(in the rows, 128 means zero)
[128 125 128 130 130 135 129 126 117 117 128 128 132 131 130 129 128 127
 130 131 130 126 130 126 124 130 127 129 116 136 127 137 125 127 126 127
 132 129]	T
[121 132 129 130 129 134 135 124 123 120 128 131 126 126 129 122 139 126
 132 130 130 125 121 133 129 126 124 124 122 130 127 141 135 127 131 132
 137 123]	T
[126 131 120 130 131 139 136 118 122 131 127 126 119 128 125 129 127 136
 130 132 129 135 123 129 127 131 123 125 127 133 131 129 131 119 137 120
 121 132]	N
[131 128 130 130 132 133 132 129 126 122 128 128 134 129 128 128 130 125
 132 130 134 122 130 128 128 129 127 130 127 119 129 130 130 130 128 135
 134 127]	T
[147 129 139 135 123 139 131 125 125 126 134 134 131 132 132 153 131 121
 133 125 141 125 124 114 117 116 120 131 128 107 133 111 104 119 118 131
 117 143]	R
[126 134 130 124 133 129 133 123 125 123 130 129 116 129 126 127 140 125
 132 123 126 126 132 134 128 117 125 125 129 130 118 134 135 129 133 128
 140 123]	P
[125 144 121 115 111 158 122 126 135 131 130 144 133 139 128 128 126 145
 129 139 131 132 119 119 133 134 126 134 135 139 158 138 135 123 127 117
 132 120]	L
[133 144 141 132 134 128 148 139 110 125 122 140 145 126 127 130 126 129
 125 120 122 113 118 118 143 126 133 124 137 148 133 133 114 123 129 132
 117 130]	P
[141 125 126 138 133 129 131 132 119 131 123 119 144 126 124 123 135 120
 122 113 130 128 124 113 128 121 141 132 140 129 137 137 120 130 123 145
 135 131]	X
[128 144 143 166 188 161 197 195 122 184 129 136 138 128 122 126 145 138
 157  84  70 111 111 115 119 139 120 161 148 189 102 124 123 127 169 101
  89 107]	G
[125 133 127 127 126 134 122 128 118 118 122 130 128 130 131 129 130 126
 127 129 126 126 124 125 130 127 133 133 125 143 127 136 128 130 130 133
 131 130]	H
[135 120 123 131 129 134 141 137 124 132 123 131 140 134 123 134 135 137
 134 116 131 129 122 123 124 129 132 137 129 121 135 125 123 129 137 133
 123 131]	X
[121 130 120 118 136 160 167  81 120 120 138 152 143 111 147 164 118 128
 164 123 131 131 117 144 154 107 133 125 142 141 118 127 130 112  96 131
 126 143]	U
[123 128 129 133 128 131 135 118 131 130 122 128 124 130 126 132 135 124
 131 133 128 129 125 124 124 121 124 127 128 127 130 124 125 123 131 124
 126 129]	R
[137 123 130 128 129 127 131 137 137 124 134 125 133 131 132 126 121 122
 126 127 130 126 132 118 126 125 128 134 127 136 125 126 119 128 130 131
 126 134]	G
[119 143 130 118 120 130 125 137 125 134 120 130 148 136 128 130 127 137
 131 127 132 119 129 128 133 133 132 127 125 132 118 132 132 132 124 123
 133 127]	U
[132 122 121 126 126 133 131 121 125 125 125 133 129 133 128 130 129 135
 126 128 120 130 130 125 129 129 132 141 123 134 140 132 121 126 126 131
 130 131]	L
[123 124 127 129 127 117 125 128 135 127 110 140 128 108 123 119 139 147
 136 128 121 127 137 127 127 135 127 126 105 141 131 125 130 146 128 133
 121 138]	X
[128 125 100 164 158 161 176 106  91 181 116  85 115 140 119 156 131 129
 124 151  89 157 127 118  85 145 161 107 186 129 131 166 109 128 135  95
  78  65]	U
[124 133 122 128 123 128 137 114 118 132 141 133 119 126 134 139 125 131
 130 130 137 128 123 149 133 131 122 124 130 140 123 137 136 129 129 137
 120 127]	N
[126 134 133 121 128 123 114 123 122 127 132 128 135 135 138 126 132 133
 123 134 132 130 129 126 130 126 129 126 130 135 119 131 125 129 120 130
 139 132]	U
[124 124 130 125 161 135 110 159 118 130  67 143 142 127 105 110 162 146
 132 124 128 120 134 125 115 150 136 128 110 113 127 137 135 144 174 136
 140 135]	D
[128 137 122 123 129 127 129 117 127 134 138 121 117 139 132 129 136 124
 129 130 124 137 116 136 131 116 131 129 143 131 124 131 136 126 133 125
 136 123]	H
[125 132 133 123 120 132 122 126 135 131 123 131 127 126 129 133 133 123
 130 129 136 127 136 128 125 122 127 128 127 120 123 126 133 127 125 135
 132 132]	R
[131 128 131 106 128 125 120 110 126 152 124 123 133 128 136 114 134 135
 121 120 124 166 134 135 126 110 141 131 140 119 133 132 126 145 128 137
 138 134]	D
[125 133 137 117 130 140 130 127 127 126 121 130 138 130 139 133 120 121
 126 127 135 126 141 130 124 132 141 133 120 124 124 127 132 131 120 129
 134 122]	D
[138 130 119 131 130 108 146 109 124 138 143 120  99 137 131 148 119 109
 117 134 132 111 142 148 137 119 143 118 139 116 126 112 148 133 111 130
 147 127]	P
[127 131 123 130 126 133 135 121 126 124 133 128 126 128 131 129 127 131
 132 128 133 129 125 132 133 127 120 130 136 128 132 134 129 129 140 129
 122 131]	N
[133 138 131 131 125 128 114 138 122 122 121 131 132 122 123 129 138 128
 129 128 125 126 141 120 116 135 130 123 111 151 127 138 131 136 124 130
 131 122]	G
[130 133 128 124 110 127 124 145 137 137 131 135 119 138 128 136 133 133
 131 132 130 138 138 129 123 128 129 126 121 133 117 138 125 138 129 129
 130 130]	G
[116 122 122 128 130 125 127 124 139 135 131 129 127 125 139 131 137 131
 142 130 124 140 126 139 136 117 121 128 136 112 132 125 130 134 124 111
 127 136]	U
[129 116 124 132 139 124 137 126 123 123 132 131 127 126 130 136 135 123
 131 119 125 127 125 130 129 122 127 125 130 123 140 119 128 128 130 123
 123 124]	P
[124 130 127 125 130 147 138 123 121 125 125 138 130 126 134 127 135 127
 134 136 129 137 128 129 123 128 129 126 127 139 136 138 125 128 127 125
 125 121]	D
[133 129 129 126 128 136 134 128 119 132 127 131 128 130 130 137 134 132
 131 120 124 135 130 126 125 124 129 130 132 123 135 127 124 128 128 126
 123 125]	P
[133 124 125 121 131 135 136 132 137 131 133 130 126 129 126 129 127 132
 123 126 127 131 122 126 131 121 123 128 127 121 134 124 122 120 121 126
 126 128]	L
[120 132 125 125 127 135 134 128 126 123 132 132 121 126 132 130 136 123
 135 127 125 130 120 137 132 121 128 130 132 136 124 137 134 129 132 133
 128 123]	H
[133 116 125 120 133 134 122 132 112 106 129 133 129 135 118 125 129 132
 120 127 140 124 134 117 124 127 130 120 107 137 123 130 127 123 132 136
 144 132]	T
[128 134 131 120 129 139 136 131 129 129 131 135 133 124 132 128 125 121
 125 130 142 127 129 133 125 127 134 124 132 119 133 122 137 130 127 138
 132 124]	D
[127 120 126 125 141 140 132 133 121 130 125 144 120 122 127 150 129 135
 138 122 127 129 125 134 131 132 124 120 117 126 144 116 128 120 124 109
 113 127]	P
[126 135 129 121 124 140 139 120 128 127 118 125 129 129 128 131 126 130
 132 134 123 130 131 126 126 122 125 130 137 135 122 130 120 118 131 125
 120 129]	R
[154 120 142  62  41 182 129 122 154  99 190 162 188 178 159 145 108 117
 138 174 183 121 154 116 115 108  97 130 124 100 145 153 129 111  80 104
 117 117]	X
[132 119 122 116 126 176 146 124 138 142 135 156 140 126 123 148 115 129
 140 136 140 116 115 124 124 117 127 121 134 121 134 129 140 115 125 118
 106 141]	L
[130 124 126 132 128 136 121 125 120 123 131 124 136 135 132 128 125 128
 125 124 131 128 123 120 129 127 121 132 131 139 137 132 124 130 136 123
 120 129]	N
[152 187 139 118 145 102 110 128 116 146 144  90 115 130 109 123  39 154
 119 171 154 134 154 144 136 165 130 126 162 121 114 133  84 120 149 121
  82 138]	N
[132 116 127 136 143 131 135 127 117 121 128 131 132 131 126 132 137 125
 132 126 132 122 122 128 130 128 124 127 120 121 137 128 126 127 129 129
 130 126]	T
[123 134 132 129 123 124 131 126 139 130 122 125 129 131 129 129 132 124
 128 127 137 123 128 126 132 123 129 128 136 113 119 129 131 125 135 136
 130 126]	R
[131 120 125 127 135 142 130 142 122 101 132 165 129 125 135 134 143 145
 147 127 138 137 131 127 128 134 122 134 122 129 139 133 117 127 154 129
 120 138]	D
[129 124 126 122 119 133 137 129 137 133 138 133 134 129 132 129 128 125
 133 125 131 132 127 128 126 123 128 134 126 132 140 130 129 132 132 130
 125 131]	G
[124 110 123 136 148 123 139 133 135 115 136 142 136 127 139 144 133 118
 138 120 130 120 126 134 136 123 127 121 141 122 137 120 136 139 134 127
 130 120]	P
[119 143 143 126 123 125 121 122 135 129 143 139 131 118 134 130 123 119
 134 130 133 130 139 129 116 121 133 129 128 139 126 128 130 135 132 132
 131 129]	R
[126 132 121 131 128 135 134 116 126 130 130 123 124 132 127 128 126 131
 130 130 132 133 123 129 132 127 123 127 136 124 133 129 135 125 138 124
 125 127]	N
[126 148 125 147 113 121 129 119 113 121 136 116 112 121 128 128 127 139
 129 140 120 129 126 130 117 134 107 130 117 155 123 118 129 111 123 116
  97 124]	R
[135 113 119 137 137 123 119 128 132 127 139 124 104 119 125 123 126 135
 121 124 138 134 137 121 138 129 117 126 127 119 145 113 127 132 133 131
 121 133]	N
[129 123 120 118 126 141 136 122 133 128 128 136 129 128 124 135 129 132
 133 127 123 123 127 132 134 123 127 133 126 132 139 132 125 126 122 125
 125 125]	L
[121 126 111 157 133 144 147 167 154 147 112 130 102 108 121 112 147 154
 148 144 116 140 132 129 109 149 114 128 155  81 129 135 139 135 188 102
  59 119]	D
[130 122 122 129 129 127 130 132 132 125 125 129 134 122 122 131 133 126
 135 124 132 128 125 131 127 125 131 127 128 121 143 116 132 134 125 135
 135 131]	X
[129 115 119 136 133 123 132 116 120 114 132 121 119 131 129 134 120 129
 129 130 132 124 129 133 136 129 118 132 122 132 130 119 122 126 133 128
 119 136]	N
[134 135 127 129 133 134 125 115 119 115 125 124 125 121 124 127 118 127
 130 136 133 120 131 127 140 130 118 130 133 138 143 129 116 130 128 133
 125 135]	N
[127 112 124 127 132 121 124 117 126 118 136 123 125 123 140 137 125 123
 122 133 132 122 129 129 131 125 127 122 122 127 127 117 119 122 110 124
 121 134]	U
[123 134 134 132 134 133 151 135 126 124 130 135 124 125 126 124 133 132
 136 136 122 124 120 131 118 132 123 132 119 145 128 128 122 122 135 125
 125 127]	X
[130 125 122 131 129 132 124 126 120 123 125 124 131 134 127 128 123 130
 125 127 132 126 130 123 127 133 125 131 123 137 129 129 126 126 135 126
 127 135]	N
[129 117 118 130 135 131 133 126 120 122 126 128 122 129 122 136 139 120
 132 122 125 120 125 128 134 125 132 125 122 131 128 128 128 125 126 129
 124 119]	H
[113 133 136 110 126 143 137 118 134 138 141 129 124 128 129 115 130 119
 127 134 128 139 125 133 120 114 134 121 131 135 122 130 136 127 133 120
 127 112]	D
[137 128 142 134 154 122 155 140 120 132 139 131 142 126 126 142 116 123
 141 118 126 115 135 133 132 134 137 136 126 130 125 128 104 122 127 123
 110 121]	X
[131 122 128 124 137 134 129 131 131 127 130 130 127 125 128 132 138 122
 135 123 127 133 132 132 123 123 125 128 132 112 139 116 131 127 130 128
 133 124]	P
[132 130 132 127 137 137 132 131 120 126 137 138 130 128 125 128 135 126
 131 135 133 135 131 126 131 123 126 121 147 122 148 127 131 132 129 140
 134 115]	P
[125 138 133 127 127 128 146 136 131 124 134 131 142 124 130 124 123 127
 137 127 128 121 120 133 132 126 123 135 130 143 135 132 122 130 126 128
 125 127]	X
[131 120 128 123 125 130 137 133 139 124 135 132 129 129 133 132 127 121
 135 127 129 130 126 131 129 120 125 136 131 126 138 128 119 131 136 131
 126 137]	G
[122 128 125 136 133 135 136 124 122 123 130 131 122 127 126 132 125 130
 132 131 136 123 121 130 129 133 122 128 126 129 132 136 126 126 147 126
 117 130]	N
[129 131 128 127 129 139 137 124 117 135 124 130 136 139 122 130 137 132
 139 131 132 129 126 135 123 128 128 132 125 114 125 137 134 129 136 131
 132 128]	T
[128 128 123 132 129 130 132 129 126 130 136 134 125 126 124 135 135 132
 140 127 129 134 117 135 121 126 127 131 130 130 144 123 128 129 135 124
 126 130]	X
[126 131 130 123 132 137 135 130 124 124 132 126 125 129 129 130 136 118
 130 132 128 132 123 135 130 118 124 125 132 130 121 135 130 127 122 135
 132 116]	H
---
[113 181 145 186 191  68  79 157 100 163  96  72 113 130 121 127 193  81
 150 113 115 250  20 115 144 143  76 153  69 153 131 128  81 140 191 177
  33 125]	A
[158 106 164 109 116 101  84 117 137 124 111 149 169 136 115 106 217  72
 156 164  98 117  56 121 160  60 140 153  91 115 175 176 181  55 125  81
 174  77]	V
[133 182 136 149 175 106  99 152  73 158  79  60 106  96 102  80 186  80
 134 169 121 235   4 101 122 152  83 163  75 137  66 166 114 144 173 189
  26 127]	W
[164 111 158 115 110  99  91 107 133 122  99 129 170 145 110  98 218  74
 158 159 100 115  58 121 130  63 137 141 107 123 170 165 172  72 114  86
 170  68]	A
[166 173 227  90 117  96 130 156  80 109 188 124 102  91  96 120 144  62
 105 100 111 170  51 149 117 175 133  80 108 102 126 158 169  94 107 179
 112 108]	S
[163 105 171 115 122 104 104 125 124 114 105 150 161 130 108  89 212  75
 159 163 114 122  60 125 148  72 132 149 103  93 164 170 162  68 124  90
 166  96]	W
[101 187 155 192 199  70  96 154  99 165  91  80 114 125 115 118 206  74
 147 144 116 239  16 129 142 137  76 153  74 147 123 123  78 144 205 182
  50 127]	W
[133 190 149 166 172 104 102 163 110 166  69  85  88 119 117  89 164  97
 148 114 135 197  36 115  83 154  79 140  66 134  91 164 121 140 189 176
  28 132]	Q
[181 100 157 115 110 119 106 132 133 116 113 148 159 137 117  86 205  81
 174 177 110 118  49 118 145  33 133 152  97 104 178 160 175  59 128  97
 181  75]	M
[146 165 194  80  97  64 116 104  59 103 140 131 126  87 136 133  98  97
 126 129  84 187  36 144 100 187 159 102 109  98  82 162 190  59 111 186
 137  70]	K
[119 190 160 190 117  59 183 142 176 161  73  67 109  82  92 145  97 128
 185 130 119 175  84 163 158 126  78 120 149 107 129  93 123 105 159 122
  94 145]	W
[162 174 242  82 111 103 120 158  91 101 179 123 101  80 105 117 131  68
 112  92  92 176  51 165 109 159 147  68 105 112 133 157 160  83 111 181
  96 105]	K
[151 191 165 157 182  95  90 163 105 166  87  92  90 107 115 104 149  93
 136 124 130 203  35 119  96 153  83 135  67 119 108 169 108 133 189 178
  20 132]	B
[200 102 142 139 132 148 122 175  90 132  96 105 135 138 125  62 166 101
 162 109 111 114  86 127 169  39 104 125 118  59 151 154 146 105  77 118
 128 126]	K
[198 132 139  90 137 105 107 168 161  99  96 159 158 130 124 108 154 103
 169  88 127 115  96 141 119  62 113 130  86 104 145 160 177  95 110  92
 137 112]	Q
[115 187 147 191 135  49 196 148 157 157  78  61 105  74 100 143 123 122
 186 131 123 182  80 166 151 119  65 116 150 108 138  91 123  96 167 125
 113 145]	W
[134 162 193 112  74  90 123 119  88 111 117 133  98  97 113 118 163 120
 121 115 119 158  62 142  44 158 125  93 150  88 103 142 148  65 152 179
 138  76]	Z
[200 137 137  90 114 105  93 150 166 100  84 154 152 150 116 109 153  97
 159  99 116 115  90 139 135  61 117 131  86 105 125 175 171 101 114  86
 137 117]	Z
[176 109 170 108 121 106  99 132 129 115  94 141 161 142 118  95 210  79
 164 160 109 113  52 122 129  59 133 136 104 106 168 171 176  58 135  86
 169  95]	K
[129 186 135 142 163 112  97 163  80 148  69  46 104 104 108  88 194  85
 128 162 112 232  13 107 101 145  79 152  81 148  78 155 121 137 180 187
  22 127]	K
[148 162 184 110  70 102 128 119  82 109 126 133  98  89 112 106 167 112
 118 128 120 165  50 140  54 152 130 104 141 105 124 143 156  60 163 188
 143  66]	M
[135 186 182 154 173 107  98 166 108 156  68  94  86 106 111  95 159  85
 139 126 132 204  16 128 104 166 104 137  71 113  91 175 116 138 180 180
  38 132]	W
[201 130 139  94 124 106 107 158 158  96  89 150 162 135 136 118 161  92
 150 106 131 130  87 140 127  60 128 137  96  96 138 157 167 103 111  95
 144 106]	J
[142 185 185 173 169 104  89 157 108 165  76  85  88 120 113  96 153  97
 136 104 135 200  20 123  86 153  90 122  70 120  86 177 125 138 186 184
  12 124]	K
[ 94 197 152 183 114  40 182 112 164 168  87 100  91  92  95 173 114 147
 158 144 129 136 118 178 135 174  90 117 166  95 141 134 148  76 159 107
  86 128]	B
[117 172 150 186 193  79  78 158  87 154  88  74 120 124 114 125 216  88
 133 135 120 247  13 118 139 150  85 148  75 147 121 134  97 133 202 183
  33 139]	K
[147 192 166 165 170 121 103 157 121 160  74  83  85 122 108  97 160  87
 127 126 134 195  27 114 110 167  89 131  70 117 111 161 119 149 175 187
  22 121]	S
[170 159 239  88 129  95 119 145  75 115 190 129 104  78 108 111 126  72
 110  96 108 177  49 144 118 158 145  78 100  92 124 164 154  86 109 191
  99 113]	B
[184 108 170 116 117 109  94 133 124 116 113 150 159 131  99  87 217  72
 151 175 102 108  50 120 144  58 128 137 102 103 173 172 185  61 115  86
 170  82]	S
[ 95 182 159 182 111  37 165 121 172 162  84  72  89 105  83 194 132 143
 160 145 140 135 101 180 124 144  88 134 159 112 147 130 157  76 159 117
  97 124]	A
[120 172 197 185 125  76 175 187 161 140 120  90  98  82  80 158 102 142
 153 147 140 185  73 184 121 104 100 148 157 106 129  88 145  78 166 123
 100 135]	M
[ 76 193 163 180 111  47 168 120 194 176  80  88  90 113  90 179 133 149
 163 152 144 120 109 174 125 140  75 143 159 114 135 131 148  73 181 120
  90 111]	V
[ 95 181 179 180 120  56 165 141 169 154  83  72  90 102  93 174  99 152
 164 142 137 135 112 172 128 132  86 133 165  96 121 123 148  86 158 114
  86 132]	K
[134 189 168 160 165  83  84 159  93 160  69 100  94 115 124  97 156  89
 139 134 129 209   9 110 108 153 100 141  66 128  78 174 127 125 186 185
  28 124]	J
[208 140 145  92 120 100 100 148 165  98  90 156 159 139 116 127 177  93
 161 101 121 106  89 148 111  53 116 126  97 102 143 168 181  85 121  95
 153  95]	Z
[117 187 113 151 156  95 101 154  75 153  67  60 111 101 117  86 170  93
 138 157 122 239  16  85 124 151  79 166  76 143  56 159 125 145 171 182
  10 124]	J
[168 172 249  82 111 102 118 153  82 112 190 141  97  83  91 115 137  62
 109 109 104 182  39 166 118 169 149  83 101 103 118 166 154  92 108 195
  98 118]	W
[145 164 183 110  70  94 108 104  81 114 117 119  99 103 109 124 179 109
 113 103 111 174  47 142  47 162 134  97 142 111 129 150 148  75 152 178
 141  70]	A
[134 187 161 155 158 104  84 157 108 165  71  79  95 118 114 105 152  99
 137 126 135 198  26 113  88 166  90 130  76 128  82 178 121 145 185 175
   6 129]	K
[117 163 188  83  98  70 112 106  81  98 140 137 125  87 133 139  75 114
 131 125  85 188  62 135 112 190 166 123 105  96  73 153 175  73 102 180
 125  81]	Q
[148 188 142 152 162  97  86 144 107 165  74  75  91 116 109 113 157  95
 143 118 129 206  17 113  98 162  92 141  64 144  98 183 135 139 175 176
  27 118]	A
[114 185 138 198 190  62  84 150  98 160  73  83 119 124 115 130 213  88
 151 134 115 245  17 117 140 151  78 144  77 141 116 127  95 129 205 179
  46 130]	Z
[122 163 208 174 124  75 163 164 153 139 113  78 101  61  77 161 115 141
 138 148 127 170  96 176 113 109 105 125 171  90 129  95 136  79 149 127
 101 143]	B
[199  97 143 137 121 143 105 173  86 134  85 106 139 141 122  76 174 102
 155 122 111 110  77 126 165  47 114 137 119  61 151 154 150 101  84 127
 133 124]	K
[209 102 130 153 139 143 122 164  80 151 111 130 141 131 126  67 169  96
 164 121 102 124  87 124 187  51 109 126 113  51 169 157 135 101  77 109
 127 137]	B
[126 178 202 176 117  73 163 175 173 135 108  78  96  83  77 168 106 140
 149 133 128 179  83 183 117 106  99 131 160  95 128  86 133  86 155 123
  96 134]	Z
[158 110 163 114 116  92 101 126 118 114 107 155 157 136 122  89 198  84
 162 180 102 126  48 120 153  58 142 147  97 110 160 166 180  61 121  87
 171  85]	J
[127 156 191  80 110  79 129  99  60 109 159 133 123  86 132 129  87 107
 129 152  92 192  57 125 104 199 154 117 104  80  86 165 168  71 109 183
 124  94]	B
[102 195 148 173 118  46 175 134 155 158  94  76  81 110  87 181 126 147
 160 144 141 146 109 178 122 164  78 134 163 103 152 133 145  83 154 110
  87 129]	A
[137 179 207  71 103  77 115 110  79 112 172 143 126  94 129 146  82  99
 122 141  84 194  49 147 110 195 161 120 103 104  91 159 177  68 108 181
 131  67]	V
[ 98 178 147 186 185  68  77 146  84 157  78  86 130 119 113 121 216  76
 141 149 116 241  18 116 137 158  84 149  77 149 118 124  89 151 200 177
  55 129]	W
[162 166 235  87 109 104 120 161  80 102 182 126 103  86  99 117 140  72
  98  87 100 178  53 167 111 174 153  74 111 112 127 160 164  88 108 174
  97 115]	K
[ 76 194 142 178 112  50 181 135 184 171  83  75  93 106  92 196 125 157
 165 158 139 130 118 181 137 155  79 151 168 103 143 128 143  74 172 110
  97 128]	V
[197 137 147  98 114 107 117 161 156 102  97 151 154 145 128 111 168  90
 162 106 130 124  94 142 123  55 112 134  99  92 144 162 168  99 112  86
 141 114]	J
[116 180 146 202 193  84  83 154 103 172  88  75 108 134 113 112 209  75
 134 136 115 239   6 113 155 135  72 148  64 155 116 118  95 159 192 198
  38 122]	S
[142 171 186 110  70  97 122 121  85 106 118 127  93  86 100 119 179 116
 118 109 113 170  62 142  52 160 124  91 152  98 113 150 151  66 158 170
 133  86]	Z
[126 191 141 180 132  67 183 161 165 168  92  62 115  78  97 152 126 124
 177 142 119 181  89 159 148 129  68 122 148 129 149  91 130  94 166 111
 103 146]	V
[169 118 174 118 103 104 103 113 134 119  96 145 156 131 102  96 209  72
 161 172 105 117  57 131 140  62 129 143 104  91 171 172 170  69 124  83
 166  86]	W
[116 172 208 178 121  66 170 178 143 137 106  76 102  77  81 153 115 136
 147 140 124 176  75 183 109 114  97 121 168 107 129  89 151  74 160 117
 106 137]	K
[165 112 166 121 110  97 105 112 138 118  86 133 159 129 111 101 209  76
 162 162 108 115  53 132 151  59 138 145 107  82 165 173 165  68 122  92
 176  82]	W
[112 185 148 196 133  39 194 147 170 160  80  73 117  82 114 146 104 132
 192 128 128 182  73 155 142 118  80 120 140 120 118  96 144  88 171 120
 103 136]	J
[116 161 195 184 118  70 170 174 150 135 107  78  99  76  79 152 111 150
 149 151 145 176  73 175 116 106 100 138 163  93 117  93 150  78 160 139
 105 130]	M
[165 113 162 109 129  93 107 140 140 121 100 150 157 137 121  88 204  74
 168 156 107 108  56 128 141  52 134 141  99 113 159 164 175  57 122  80
 168  93]	Q
[159 176 244  90 107  97 126 147  97 112 184 137 109  81  86 124 135  67
 116  98 107 168  47 164 114 163 147  87 107 107 127 165 163  90 116 180
  98 106]	W
[ 92 179 163 199 126  35 175 143 159 159  97  92  94  96  98 186 121 150
 158 152 151 146 107 179 130 145  94 138 164  97 126 126 150  76 167 109
  97 141]	J
[194 124 146  94 133 104 107 168 157 109 102 161 154 136 116  91 170  96
 166  92 127 101  77 138 127  44 115 128  87 116 142 168 185  89 115  89
 140 113]	Q
[132 165 205  91 100  75 123 111  56 109 161 142 123  82 137 123  83 103
 132 152  87 202  41 133  98 187 166 119 108 100  68 153 182  72 104 186
 133  71]	J
[138 167 206 111  69  92 124 109  95 113 125 136 102  95  94 111 178 103
 104 126 114 152  44 139  63 164 125  92 145 107 120 141 168  63 153 188
 133  67]	S
[110 168 139 191 195  69  71 141  96 154  90  81 119 130 120 125 203  92
 140 133 124 246  20 104 142 133  78 148  63 146 105 125  91 146 199 192
  39 128]	Z
[128 184 129 150 162 111  93 163  82 154  71  56 101 109 103  78 173  83
 125 155 119 224  15  88 128 157  74 159  74 137  67 160 122 153 164 182
  15 125]	S
[121 189 154 191 128  51 195 145 163 168  83  61 107  82  91 135 117 123
 198 132 123 165  76 159 151 115  63 118 148 115 134 101 129  93 171 126
 111 143]	W
[208 132 133  85 121 108  97 145 157  97  89 148 158 145 114 122 177 100
 152 108 131 115  90 136 114  62 115 138  94 103 124 173 179  98 117 102
 143 108]	Z
[211 123 148  84 137 107 105 175 144  96 101 162 156 132 125  87 168  94
 159  87 129 113  80 137 112  54 117 128  90 100 144 165 176  84 113  89
 151 110]	Q
[212 105 128 135 152 151 119 172  73 134 111 116 139 122 120  75 183  96
 153 126 109 122  94 120 182  47 110 127 118  64 176 150 139 111  79 114
 136 137]	B
[175 180 220  88 105  93 120 150  81 106 182 125 106  88  94 139 142  68
 114  96 101 177  62 158 104 172 141  78 110 110 120 160 166  87 115 175
 113 117]	Z
[123 155 180 104  71  95 111  94 104 108 117 121  99  94 115 123 171 108
 116 113 101 170  61 142  61 157 142  99 134 128 126 149 150  73 146 171
 144  69]	A
